[ 36 -31  -6 -12  19  54  15   4  12   6  62   2 -46  10 -10  -6  17 -36
   4 -43 -15 -26  -1 -40  -4  -2 -16  19 -41  -6 -21   5  12]
(14)
[-22 -10   0   5  32   0 -12 -14   0   9   0  -4  55  37   4 -12   2 -30
   8   8  22   3  -6 -16   6  20  -2 -23  56  15   1  10  40]
(93)
[-56  37 -24 -71 -61  -5 105  38 -35  38   2 114   0  26  -8 -42 -42  -9
 -49 -13 -17  34  46   0  34  69  93 -24  35 -14 -18  78 -11]
(105)
[-23   2 -27 -10   1   9  20  11   9  -6  21 -20 -19   9  -3  13 -21  12
  -4   5  -2 -17  -7  20 -21  15   2   0   1 -18  16  14 -29]
(146)
[-18  -1   2 -29  14  24 -39 -11  29 -21  26  42 -12  -2 -18 -10   0 -24
 -10  -3  24  35  -5 -16 -21 -32 -10 -23 -10  13 -10 -23 -25]
(105)
[-33  12 -32  28 -14   7   9  11  13  10  18 -62 -13  27 -13   4   5 -12
  -6 -41  32 -19   1  -7 -12  20  39 -15  15 -17  18   4  11]
(75)
[ -9 -16 -13 -16  42  23  16  -6  14   9  13   6  20  32  -5 -16  11 -40
 -26 -11  25  -3  12  -4  -1   7   5 -27  11  11  13  18  16]
(117)
[ 16  14  55 -23 -68 -24  -5  35 -27   5  15  73 -48 -26   3 -15   6  19
  30  72 -49 -24 -12 -38   5  -2  -7  -7  -2 -41  -8 -27 -17]
(75)
[ -2  30 -17   3 -49   5  -4  21   5  -4  26  33 -82  -6  19 -46 -28  15
  15  22 -21  27   3 -41  48   4 -13   5 -41  -7 -23 -39 -29]
(117)
[ -9 -15  -9   5  28  29 -21  -8  34   0  17 -36   8  12 -14  26  -4  -8
  -2  -9  14 -25 -29 -15   0 -22 -24   7  19   2 -20 -12  30]
(75)
[ 33 -13  69  -5 -45 -63 -83 -13  -3   5 -71   2  23  -9   4  34  -3  -6
  74 -12  47 -69 -10  33 -22 -26 -54  -8 -12 -16   8 -11  30]
(113)
[ -3  -2   1  -7  45  14 -17 -17 -13   1 -19  -3  19 -12  12  21  14  -8
  -2   5  -6   0  -7  -3   2 -12 -13  -1  26   3  18  12  18]
(194)
[ 40  -9  -3  30   1   7 -51  -2  11  -4  10 -13 -13 -11   3  -1   3   2
 -10  -4   5  -4  -1  -4 -16 -32 -25  -2 -18  -3   2 -23  19]
(75)
[  2 -27  -1 -35  46  34 -14   9  14   3 -52 -19 -44   8 -47  42  25 -19
 -15 -30  13 -15 -39   5 -46 -48  21  -4 -20  -2  34  -1 -37]
(113)
[  1  25   8  12 -32 -16  -9   8 -14 -14 -21   7  23  -7  10 -17  -3  -3
   3  10 -19  16  13  -9  10 -27 -10   3   4   1   8 -19   9]
(117)
[  5  17   1 -13   2 -37 -47   4 -12 -25 -55 -10  -5  39  -5  30  25  28
 -23  28  11 -17 -41  -8 -18  39 -12  26  -1  -7  29  15 -43]
(194)
[ 46   5  46 -25  39  62 -25 -20   8 -17  -5  -4  37  -4   8  11   1 -28
  19  -6 -16   8  42 -55   2 -89  -9  45   2  -9 -23   2  17]
(14)
[  2   6 -12   6  17  18  10 -14  13  16 -23 -24  11  13   5 -12  -4  -5
  15   8  28  18   6 -33  20 -20  26 -13  24   1 -10   8   6]
(58)
[ 26  24   4  22 -38  -6 -26  38   2  11  -4  16 -54  17 -16 -36 -19 -12
 -12   5  12  12   8 -12 -44   2  42 -19  -9 -18   1 -10 -21]
(145)
[ 23  35  12  36 -56 -26  -9  19 -31 -28  -8  -8  40   1  19 -26  12  24
  -8  27  19  32  17   9 -13 -47  28  -4 -15  28   3 -24   3]
(146)
[ 43  -6  11 -12  24  36 -73  43  50 -24   9  21 -37  42 -51   6  -2 -11
   8 -85 -46 -26 -16 -18 -29 -62 -60  86 -82  28 -38 -35 -24]
(117)
[-26  -2 -20  -5 -19   2  12  15  -8  -7 -18  36  29  18  -6  -7  22 -11
 -15  22  24   5 -21  22 -32  15 -18 -29  14  13   7  10 -13]
(146)
[-64  25  -3  21 -22  27  -1  18  18  -7  64 -18 -37   1  20 -14  36 -33
  18 -10  18  12  21 -84  14 108  72  -6  24 -49  42 -27 -17]
(117)
[-10  30 -12  39 -59 -15  31   5 -13  -5   3 -10   3 -30  10 -12  15  22
  27  15   5  -9   0   2  19  -6   7  -7  -1  -3   3 -10 -13]
(58)
[ 14  12 -18  -5   6  10  -4  -2  13  12 -12   7 -13  16 -17  -8 -21  18
   9   9  -9   3 -14 -10   2 -37  14   8  -4  -7  -2   9 -16]
(58)
[ 19   9  35  -2   8 -16   5  -4   7  -7 -31 -17 -14   4  14  -9  -9  38
  39  47  -3   1  11 -37  33 -18  14  10   5  -7 -20   0 -19]
(58)
[-27  21  12  -4 -34 -27   1  29   9 -12  42 -28 -36  25  -6   5 -10   5
   5  -2  20 -30 -15  13  -9 -10  18  10  -1 -29  26  -4 -28]
(105)
[  9 -10 -12 -21  16  36 -24  39  11  15  -3   7  19  59 -16 -11  16 -19
  -4 -14  26  11  13 -23  -9  -6  12  -6  -6   0 -18   4  -9]
(14)
[-16   6 -31 -15  -6  15  38 -28 -22  17  19  41  29 -15  15  -6 -24 -34
 -15   2 -22  22  18 -10   6  54   4 -23  48   4  -4  28  31]
(145)
[-22  -7 -16 -59  39  20  39 -62   0  13  33  12  13   6  -3 -19 -24 -24
  14  -3 -18  27   7 -25  30   2  23 -35  28  -1   4  25  24]
(105)
[-12 -52 -20   3  -8 -34 -30   9 -10  -7 -15  -2  17   6   2  -1  13 -25
   4  14  23   7 -13  16 -45  28 -56 -72   4   8   6 -20  -6]
(14)
[-37 -39  -6 -18  37   3 -65  -4 -26 -30 -33  60  38   8  22  -4 -32 -21
  15  10 -30  21  31 -16 -31  24  -6  14  50  -5  39  34  69]
(113)
[-21  -9  -7 -28  24  17  -4  -5   3   0 -15  23   7  -5  -9  17 -14   1
  -9  10 -15  -4   9   0 -10  -8  -7 -16  25  -9   2  15  -2]
(75)
[ 18  48  28  70 -72 -47  -4 -16 -16  10  13 -55  23 -39  58  18  30  31
  20  35   2   5 -18  -5  59  13   2  23  16 -30  31 -47  42]
(113)
[ -1 -13 -23 -13  40  20   1 -32  20   7   8   1  -6   6  -8  19   4  -4
 -39   5  21  -6 -20   8   2 -21 -29 -33   4   8 -11  13  21]
(75)
[ -7  -1 -16 -42  11   0 -47  28  10   6  26   4 -11  54 -34  -2  -5   3
   3   7  -8 -17 -19   7 -29  -5   5  -3   5 -42  37   9 -15]
(105)
[ -8   4  13  -2  23  26  13 -22  12 -12  23  14 -28  -5   6  13 -10 -13
  -3 -15  16 -13 -18 -14  23 -23 -10  21  -3  25 -15   1 -10]
(93)
[ -3 -10   9 -11   7   2 -13  14   1  -6  10  34 -39  -3   6  10 -15  -2
  17  13 -22  -6 -15 -19 -11 -25 -12  20   0  -9  10  -2 -16]
(58)
[-28  11 -17  -1   3   6   2  -2  -4   8 -37   6  16  26 -15 -16  -3 -13
   6   7  24  -8 -21 -12 -11  31  29  -8  35   4  13  23 -13]
(194)
[ -9 -13  -8 -37  42  25  13 -15   4  -3 -10  29   4   0 -13  16  -7   4
   1   6  -7   7  -6 -13   1 -34  11  -6   7  17  -6  18 -11]
(58)
[  3  -2   8   0   4   0 -42  10 -21 -27 -27  38   3 -21  12   1   1  -6
  -4  39 -10  23  13   3 -26 -25 -44 -21  16  10  -7  -8  12]
(145)
[ 13  10   0 -21  22  -9  -6 -16  20   9   6  22 -67  23 -25 -22 -20  -6
 -10 -15 -21  20  -7 -27 -11  -2   2 -28 -29   3 -17  -5 -36]
(93)
[ 24 -14   8  31  10 -16 -39 -21  -8 -15 -13  14   7   2  19   2  -1 -15
 -11  -6  -5  -3 -15  16 -21 -32 -32  25  -2   7  33   7  61]
(113)
[ 15 -19   4   6  84  35  32 -11   6  -9  21 -25   5  14  -2  21  39   5
 -16   2 -32 -13 -15  13   6  -5 -12  26   6  26  12  12   6]
(145)
[-13 -10 -11  10   4  22  15 -10   0  12 -16  22 -21  30   2 -38  10 -49
 -11  -5  48  13   7 -21 -22   0  20 -49  15 -19   7  33  31]
(14)
[ 16  33   1 -36  23  17 -43  42   5   1 -39  11 -75  31 -12  14  -7  52
  12  18 -43  -9 -20 -20  31 -28 -31  54 -33 -22 -24   3 -44]
(194)
[-30 -25 -18  -6  15  37 -19 -15  15  -1   4   8 -11 -14   0  26  -8 -33
  -5 -35  24 -10  -1 -25 -15  26   1  -9  23  -6   3   8  16]
(75)
[-18  -2 -35 -38  -5  -4  30  -9  -8  24  -4  47  43  22 -12   7 -15   9
  -1  15 -29  -1 -15 -15  11  67  22   1  37  -8   7  37 -12]
(58)
[-17 -25  13 -30  38  26 -23   1  -2   5 -25  69  33  25  -4 -16  -7  -5
  18  42   7   7   3  -4  -5 -19  -2 -30  31 -10  -8  25  27]
(14)
[-10   0 -23  20   5  14 -35  -3  -3  -6   4 -38   4   7  -3   4  38 -13
  -5 -21  13  22  -1 -34 -13   1  14 -25   6   0  17 -24  24]
(75)
[ 25  22  -4  19  21 -21 -13 -50 -22 -15 -20 -36  62  -8  33  25  -2   7
 -15  -5  -7  25  26   2   4 -59   4  12  23   4  35  22  46]
(58)
[ 20 -13   1  19  43  40   3 -17 -31  -4  28  -7   6 -30  42 -45  30 -68
  10 -32 -53  87  87 -84  -5  30  22 -25  28  16  -1 -12  61]
(145)
[ 29   8  19  18 -14 -19 -32  -9 -10  -8 -16  24  24   8  18 -20  11   0
   5  34  -4  22   1   0  -4 -49 -45 -16  -6  -3  -7 -14  24]
(14)
[-24  23  -5 -40 -33 -26 -29  11   8  30   6  68  23  20  -6  -8 -17   6
   6  23 -13   4  11 -12  11  87  16 -32  18 -46  17   1 -23]
(117)
[  0 -29   5 -68  29  40   1  13  -3   1  16  37 -12   4 -30  47  16 -12
 -16  10 -29 -17 -52 -19  -7 -30  -9  24  -9  14   1  -9 -12]
(113)
[-13  -7 -14 -42  16   4  19 -40  -9  21  -8  56  15  -2  11  -3 -24 -18
  -1  -9 -24  27  19 -16  25  40   7 -17  15   6  -4  29  37]
(113)
[ -3  14   0  -3 -44 -17 -22  27 -10 -12  33  11 -37   6   4 -23  17   1
  12  10 -15   7   2 -22  -5  32   4   2 -10 -35  26 -17 -24]
(105)
[ -1   2   8   2  50  16  13 -17  -4  -8  -8   3  21 -14  10  16   8  -5
 -19  -6 -11  -5   4   8   8 -23 -17  14  15  23  -4  22  19]
(194)
[-26 -28  -9 -47  -8   2  29  -7  -8  13  10  74  29   3 -10   4 -15 -25
  -4   0 -16 -23  -4  -3   1  67  -9  -9  23   6 -13  37  31]
(113)
[ 10 -37  22 -28  43  48  11  -8  -2 -12  18  67 -14 -25  -7 -12  -8 -63
  -3 -27 -23  -5  16 -33 -20 -27 -37   4   2  38 -32   9   7]
(93)
[ -5   5 -19   6  -4   0  -5  35  11  -1  48 -18 -18  43 -14 -23  19  -4
   6 -23 -30  -9  -9  -1  -2  12 -20  25 -10 -19  13  -3   3]
(105)
[-27  -6   1 -16 -37   3  22  13 -19   0  25  60  54  -7  16 -28 -21 -23
  27  32 -41   2  20 -21 -16  61 -11  -4  50 -13  -7  16  24]
(146)
[-49   2 -53 -69  12  29  35 -50 -17  18  -7  88 -29  14   0 -11 -32 -17
  -6  -4 -19  52  -5 -31  18  41  28 -45   8 -11   7  40 -13]
(14)
[-13 -22 -13 -38  29  51   2   9   2   0   2  44  10  -6 -23   6 -13 -21
 -21  -5   0  -1   8  -4 -18 -46   2 -16  10  23 -18  10   0]
(75)
[-22 -29 -21 -64 -12   3 -42   4 -18 -10  94   8  19  13  -3  36  14 -31
  40 -68 -46 -33  17 -43  -8 114 -12  28   0 -30  29   7  16]
(105)
[ 19  -7  21   5   1   9 -16  26   5   5  55 -72 -51 -16  30  35  13 -24
  -5  -1  35 -10  26 -44   1  36  12 -17   8 -25  -9 -27   1]
(145)
[ 15 -10  12  14 -46  -2 -21  34  -1   9  12  32 -10  -3   1 -17 -14  -5
  14  14  -1 -18 -12 -16  -8  29  16  26  -1 -10   4 -16   5]
(113)
[ -9 -31   1  -2  57  17   0  -3   9  -4 -30  31  29 -11   0  -9   4   4
  13  32 -16   7  18  -2  -7 -10 -19 -20  33   4  -6  22  14]
(58)
[  0   0  -3 -44  40  42  18  12  -1  19  -2  15  12  37 -14  -4   2  -9
   7 -24 -36  11  20 -31  18   4  46  32   3   5   5  21   4]
(113)
